Here is a tiny trained network, its code and every weight. The questions are about switching its units off for an input and a class, where a switched-off unit gives its printed mean instead of its output.

import numpy as np


def w(rows, s, z=0):
    codes = np.array(rows[::2]) - 128.0
    scale = np.full(codes.shape[1], s)
    scale[-1] = z or s
    return codes * scale


def f(y):
    return np.maximum(y, 0)


def log_softmax(a):
    a = a - a.max(-1, keepdims=True)
    return a - np.log(np.exp(a).sum(-1, keepdims=True))


def net(x, mask):
    res = np.array(x, float).reshape(1, 4) / 4 @ E
    y = f(res @ A[0][:, :-1].T + A[0][:, -1])
    res = res + np.where(mask, y, B[0][:, -1]) @ B[0][:, :-1]
    return log_softmax(res[-1] @ U[:, :-1].T + U[:, -1])


A, B = {}, {}
E = w([
[95,120,134,132,110,122,104,68,122,136],'x0',
[76,30,29,128,116,166,177,140,117,36],'x1',
[191,154,33,54,90,158,156,3,120,157],'x2',
[136,152,130,121,105,121,184,179,141,124],'x3',
],0.013)
A[0] = w([
[38,18,8,106,79,177,128,174,158,57,22],'n1',
[10,125,217,165,167,62,86,202,156,113,158],'n2',
[111,108,96,167,128,100,152,124,165,181,78],'n3',
[92,130,78,175,131,136,158,116,128,56,2],'n4',
[183,202,205,80,108,66,68,135,140,189,57],'n5',
[199,161,79,4,111,84,138,77,115,147,147],'n6',
[194,254,200,142,133,73,81,113,161,251,65],'n7',
[225,183,31,52,117,169,154,47,167,201,165],'n8',
[57,109,181,193,160,83,91,192,158,137,147],'n9',
],0.0083,0.0035)
B[0] = w([
[92,65,72,45,165,49,184,95,215,113,240],'n1',
[125,195,216,184,98,169,130,217,92,204,250],'n2',
[117,125,133,120,180,154,125,108,97,152,129],'n3',
[161,104,128,70,139,149,117,62,160,71,166],'n4',
[124,92,92,87,156,58,169,92,156,71,218],'n5',
[188,215,180,143,104,137,100,162,101,185,209],'n6',
[79,44,22,39,199,61,160,84,179,1,255],'n7',
[182,190,218,203,79,210,80,146,74,204,243],'n8',
[201,131,221,204,46,132,71,98,47,188,224],'n9',
],0.0093,0.017)
U = w([
[182,207,195,187,25,141,89,176,116,254,254],'0',
[103,47,53,20,187,27,187,105,175,8,2],'1',
],0.0088,0.00072)

Each question gives the input, the list of numbers given to net, and the class t.
The units are the neurons (one row each of A and B). Each row of codes is followed by its name. A weight is (code - 128) times the scale printed after its matrix; where a second scale follows, it is the last column's (A, B and U).
mask holds one flag per neuron, in row order. A switched-off neuron (its flag False) gives its mean, the last column of its row in B, instead of its output. The means were averaged over made-up inputs and are rounded, as every weight is.
A unit's drop is (log p(t) with every unit on - log p(t) with that unit switched off) / (log p(t) with every unit on - log p(t) with every unit switched off).
unit that matters most: the unit with the biggest drop
top k neurons: the k neurons with the biggest drops, biggest first
drop when u is switched off: that unit's drop, to one decimal
input [3,6,-7,3], class 0: unit that matters most -> n2
input [-7,7,8,5], class 0: top 3 neurons -> n8, n7, n6
input [5,5,-6,7], class 0: top 3 neurons -> n7, n2, n9
input [-3,5,6,7], class 0: top 2 neurons -> n8, n7
input [-3,8,8,0], class 0: top 4 neurons -> n8, n7, n6, n5
input [8,5,5,-7], class 0: top 3 neurons -> n7, n8, n5
input [-4,-2,-1,-3], class 1: top 2 neurons -> n8, n6
input [6,3,4,-4], class 0: drop when n7 is switched off -> 1.6
input [-1,6,8,8], class 0: drop when n8 is switched off -> 1.4
input [1,-5,2,8], class 1: drop when n7 is switched off -> 0.3
